Below are the code and all the weights of a small trained network. Each question names an input and a target symbol and asks about switching units off, where a switched-off unit gives its printed mean instead of its output.

import numpy as np


def w(rows, s, z=0):
    codes = np.array(rows[::2]) - 128.0
    scale = np.full(codes.shape[1], s)
    scale[-1] = z or s
    return codes * scale


def norm(h):
    return h / np.sqrt((h * h).mean(-1, keepdims=True) + 1e-5)


def f(y):
    return y / 2 * (1 + np.tanh(0.7978845608 * (y + 0.044715 * y**3)))


def softmax(a):
    e = np.exp(a - a.max(-1, keepdims=True))
    return e / e.sum(-1, keepdims=True)


def log_softmax(a):
    a = a - a.max(-1, keepdims=True)
    return a - np.log(np.exp(a).sum(-1, keepdims=True))


def net(x, mask):
    ids = ['ΔΛΞΦΩαβεζηθμπστψ'.index(c) for c in x.split()]
    T = len(ids)
    res = E[ids] + P[:T]
    u = 0
    for l in range(3):
        q, k, v = (norm(res) @ M[l].T for M in (Q, K, V))
        z = softmax(np.where(np.tri(T) > 0, q @ k.T / 3**0.5, -1e9)) @ v
        res = res + np.where(mask[u], z, O[l][:, -1]) @ O[l][:, :-1]
        u += 1
        y = f(norm(res) @ A[l][:, :-1].T + A[l][:, -1])
        res = res + np.where(mask[u : u + 12], y, B[l][:, -1]) @ B[l][:, :-1]
        u += 12
    return log_softmax(norm(res)[-1] @ U[:, :-1].T + U[:, -1])


Q, K, V, O, A, B = {}, {}, {}, {}, {}, {}
E = w([
[103,110,146,137,179],'Δ',
[163,113,158,88,116],'Λ',
[111,125,65,146,144],'Ξ',
[135,129,155,157,131],'Φ',
[163,97,97,116,165],'Ω',
[145,136,115,62,187],'α',
[142,29,136,149,109],'β',
[105,112,147,139,175],'ε',
[7,136,145,123,146],'ζ',
[84,166,103,47,92],'η',
[167,93,92,115,161],'θ',
[91,135,60,95,59],'μ',
[154,100,153,109,146],'π',
[108,84,143,120,184],'σ',
[126,157,140,158,148],'τ',
[179,156,95,156,88],'ψ',
],0.011)
P = w([
[153,131,145,139,135],'0',
[154,177,124,192,138],'1',
[168,141,160,171,139],'2',
[101,41,53,55,234],'3',
[142,161,115,181,121],'4',
[137,105,172,146,128],'5',
[74,26,49,28,186],'6',
[141,159,112,181,121],'7',
[113,85,181,120,112],'8',
[57,7,42,1,193],'9',
[133,155,115,174,119],'10',
[106,67,187,92,88],'11',
],0.0053)
Q[0] = w([
[52,198,94,183,186],'0.h1',
[204,224,166,206,253],'0.h1',
[103,186,136,162,176],'0.h1',
],0.0052)
K[0] = w([
[126,37,93,120,10],'0.h1',
[88,163,4,17,33],'0.h1',
[135,117,89,115,69],'0.h1',
],0.0046)
V[0] = w([
[4,80,157,79,50],'0.h1',
[99,140,60,145,90],'0.h1',
[110,169,138,173,198],'0.h1',
],0.002)
O[0] = w([
[4,120,117,35,13,1],'0.h1',
[216,182,37,88,93,110],'0.h1',
[100,112,215,98,209,231],'0.h1',
],0.0014,0.00089)
A[0] = w([
[89,164,136,102,121,109],'0.n1',
[187,79,250,155,99,1],'0.n2',
[148,142,186,113,109,83],'0.n3',
[145,196,163,28,129,43],'0.n4',
[99,141,197,123,138,54],'0.n5',
[201,102,162,53,138,74],'0.n6',
[135,79,129,170,140,92],'0.n7',
[117,149,175,146,88,156],'0.n8',
[117,136,154,133,187,120],'0.n9',
[202,138,141,95,133,139],'0.n10',
[158,107,206,73,109,191],'0.n11',
[139,102,87,70,151,59],'0.n12',
],0.013,0.0017)
B[0] = w([
[128,112,172,90,79,154],'0.n1',
[102,232,253,91,194,252],'0.n2',
[130,149,103,188,117,137],'0.n3',
[20,188,129,233,39,198],'0.n4',
[165,87,129,165,147,166],'0.n5',
[85,122,182,62,203,240],'0.n6',
[111,87,109,95,179,201],'0.n7',
[153,147,89,197,35,142],'0.n8',
[165,85,123,140,168,223],'0.n9',
[129,79,170,145,200,180],'0.n10',
[165,97,46,128,142,210],'0.n11',
[152,83,76,179,93,254],'0.n12',
],0.016,0.0041)
Q[1] = w([
[84,220,144,160,197],'1.h1',
[122,103,236,144,121],'1.h1',
[132,4,64,200,114],'1.h1',
],0.018)
K[1] = w([
[100,214,164,140,229],'1.h1',
[201,114,206,204,116],'1.h1',
[24,8,56,152,99],'1.h1',
],0.013)
V[1] = w([
[92,138,73,199,214],'1.h1',
[73,140,84,163,112],'1.h1',
[171,215,6,86,137],'1.h1',
],0.013)
O[1] = w([
[69,217,82,151,138,254],'1.h1',
[120,148,79,126,165,139],'1.h1',
[145,213,116,11,132,75],'1.h1',
],0.011,0.0078)
A[1] = w([
[179,155,168,161,119,88],'1.n1',
[242,112,89,138,119,103],'1.n2',
[66,155,203,102,73,92],'1.n3',
[169,119,217,92,146,100],'1.n4',
[94,189,193,145,84,104],'1.n5',
[8,135,186,136,95,169],'1.n6',
[116,138,229,94,103,2],'1.n7',
[143,174,188,143,23,144],'1.n8',
[128,125,44,155,65,183],'1.n9',
[59,177,227,182,50,70],'1.n10',
[80,137,198,64,127,44],'1.n11',
[148,120,139,150,121,88],'1.n12',
],0.013,0.0051)
B[1] = w([
[134,191,144,136,103,136],'1.n1',
[131,105,136,102,55,135],'1.n2',
[94,102,175,150,65,159],'1.n3',
[166,93,48,124,128,192],'1.n4',
[104,193,171,141,63,184],'1.n5',
[138,159,71,48,139,251],'1.n6',
[70,162,194,89,126,141],'1.n7',
[142,128,105,41,55,174],'1.n8',
[117,71,125,135,210,255],'1.n9',
[107,73,158,252,115,230],'1.n10',
[111,65,178,164,105,144],'1.n11',
[138,129,150,147,114,116],'1.n12',
],0.023,0.0051)
Q[2] = w([
[188,183,198,128,179],'2.h1',
[1,101,95,159,154],'2.h1',
[130,73,101,116,167],'2.h1',
],0.014)
K[2] = w([
[163,188,168,137,163],'2.h1',
[7,100,137,122,138],'2.h1',
[90,104,112,60,146],'2.h1',
],0.016)
V[2] = w([
[155,128,189,96,240],'2.h1',
[119,83,186,39,105],'2.h1',
[7,166,153,111,161],'2.h1',
],0.012)
O[2] = w([
[58,124,212,67,255,175],'2.h1',
[88,114,202,59,45,58],'2.h1',
[3,251,133,216,68,253],'2.h1',
],0.0066,0.0062)
A[2] = w([
[105,136,170,133,110,111],'2.n1',
[209,100,195,146,180,134],'2.n2',
[231,144,156,145,105,25],'2.n3',
[182,128,27,161,78,104],'2.n4',
[157,139,187,204,149,29],'2.n5',
[88,166,155,86,144,251],'2.n6',
[213,203,153,180,103,38],'2.n7',
[87,142,112,173,29,121],'2.n8',
[108,145,138,179,154,143],'2.n9',
[130,125,133,124,125,117],'2.n10',
[171,106,64,106,191,183],'2.n11',
[248,203,245,150,179,89],'2.n12',
],0.014,0.0029)
B[2] = w([
[123,106,111,145,105,136],'2.n1',
[86,92,79,115,113,175],'2.n2',
[164,168,210,132,167,129],'2.n3',
[83,129,172,121,63,156],'2.n4',
[173,149,169,76,113,160],'2.n5',
[128,117,108,95,86,192],'2.n6',
[189,135,206,127,108,141],'2.n7',
[155,136,90,72,212,190],'2.n8',
[129,117,165,112,113,198],'2.n9',
[131,128,123,130,127,122],'2.n10',
[101,169,101,116,71,254],'2.n11',
[250,147,69,181,122,164],'2.n12',
],0.025,0.0082)
U = w([
[168,118,66,143,137,112],'Δ',
[76,169,186,163,145,123],'Λ',
[112,235,108,62,121,131],'Ξ',
[146,145,130,136,118,168],'Φ',
[112,102,124,108,154,88],'Ω',
[96,155,117,245,181,107],'α',
[67,112,191,89,104,116],'β',
[165,122,77,140,139,97],'ε',
[131,43,140,167,112,178],'ζ',
[94,147,107,182,5,94],'η',
[107,98,125,97,154,95],'θ',
[150,98,126,34,62,97],'μ',
[127,123,159,88,197,179],'π',
[144,101,87,110,149,102],'σ',
[155,133,129,142,131,254],'τ',
[140,137,139,117,121,161],'ψ',
],0.012,0.0049)

Each question gives the input, a string of symbols that net reads in full, and the target symbol t.
The units are the heads (3 rows each of Q, K, V and O) and the neurons (one row each of A and B). Each row of codes is followed by its name. A weight is (code - 128) times the scale printed after its matrix; where a second scale follows, it is the last column's (O, A, B and U).
mask holds one flag per unit, layer by layer, with each layer's heads first. A switched-off unit (its flag False) gives its mean, the last column of its rows in O or B, instead of its output. The means were averaged over made-up inputs and are rounded, as every weight is.
A unit's drop is (log p(t) with every unit on - log p(t) with that unit switched off) / (log p(t) with every unit on - log p(t) with every unit switched off).
The circuit of an input: a set's keep is (log p(t) with only the set's units on - log p(t) with every unit switched off) / (log p(t) with every unit on - log p(t) with every unit switched off). Starting from the 12 units with the biggest drops (on a tie, the unit counted first), units are removed one at a time, each time the one whose removal leaves the highest keep (on an exact tie, the one counted first), for as long as the keep stays at least 0.8.
units of the circuit, in order: the units of the circuit, biggest drop first
top k neurons: the k neurons with the biggest drops, biggest first
top k neurons in layer l: the k neurons of layer l with the biggest drops, biggest first
input Ξ ε Δ Ω Φ σ α Φ α Ξ, target α: units of the circuit, in order	(0.n12; 1.n6; 2.n6)
input Ω Ξ Δ η Ξ β τ θ ζ ζ τ, target ζ: top neuron in layer 0	(0.n2)
input Λ η ε η Φ ζ α Λ α Δ, target α: units of the circuit, in order	(0.n4; 1.h1; 1.n6; 2.n6)
input σ σ τ σ η Ξ Ω η π μ Δ, target μ: top 2 neurons	(0.n4; 0.n2)
input η θ α τ, target η: units of the circuit, in order	(0.n2; 2.h1; 2.n4)
input θ β Ξ Ξ Ξ ψ Ω, target Ξ: top 3 neurons	(0.n4; 0.n6; 1.n10)
input Ξ β Ξ θ, target Ξ: top 4 neurons	(0.n2; 0.n6; 0.n4; 0.n10)
input Ω β η Δ Δ Λ η Δ, target η: top 4 neurons	(0.n2; 1.n10; 0.n4; 1.n6)
input Δ β Ω τ Ξ Ξ Δ η, target η: top 3 neurons in layer 1	(1.n10; 1.n8; 1.n5)
input σ ζ ψ η η Ξ Φ, target η: top 2 neurons in layer 0	(0.n4; 0.n1)
input η Ξ η Δ η θ α Ω, target α: units of the circuit, in order	(1.n6; 2.n6)
input Δ η α η α σ ζ, target η: top 2 neurons in layer 0	(0.n2; 0.n4)
input Ξ θ Λ η η Φ ζ η Ω ε, target ζ: top 2 neurons	(0.n2; 0.n6)
input Ξ σ Φ μ η τ η τ Φ τ, target η: top 3 neurons in layer 0	(0.n4; 0.n12; 0.n2)
input Ξ Ω Ξ μ Ξ Λ η ε ψ Ξ, target η: top 3 neurons in layer 0	(0.n4; 0.n12; 0.n2)
input η Λ σ α Ξ η τ, target α: top 2 neurons	(0.n12; 1.n9)
input Ξ τ Ξ σ, target Ξ: top 2 neurons	(0.n4; 0.n6)
input η τ τ μ τ, target μ: top 2 neurons	(1.n2; 0.n4)
input α α θ η τ Ξ Δ, target η: top 2 neurons	(0.n2; 0.n4)
input α ε Ξ ε, target α: top 2 neurons in layer 1	(1.n6; 1.n4)
input β τ ψ σ Ξ π μ θ, target μ: top 3 neurons	(0.n4; 0.n2; 1.n2)
input η Ξ η σ ζ Φ Ξ Ξ Λ μ η, target η: top 2 neurons	(0.n4; 1.n10)
input μ Ξ Ω θ, target μ: top 3 neurons	(0.n4; 0.n2; 0.n12)
input Λ Ξ ε π Δ α Φ η Ω α Ω, target α: top 3 neurons	(0.n2; 0.n12; 1.n6)
input τ η Φ α θ, target α: top 4 neurons	(0.n2; 0.n12; 0.n4; 1.n6)
input η τ α θ, target η: top 2 neurons	(0.n2; 0.n4)
input Λ ψ Δ Φ ζ Ξ μ τ ζ Φ, target μ: top 2 neurons in layer 1	(1.n2; 1.n10)
input ψ α β, target β: top 2 neurons in layer 0	(0.n2; 0.n7)
input Δ σ η Ξ μ τ Δ β α ζ τ, target ζ: top 4 neurons in layer 0	(0.n2; 0.n6; 0.n1; 0.n10)
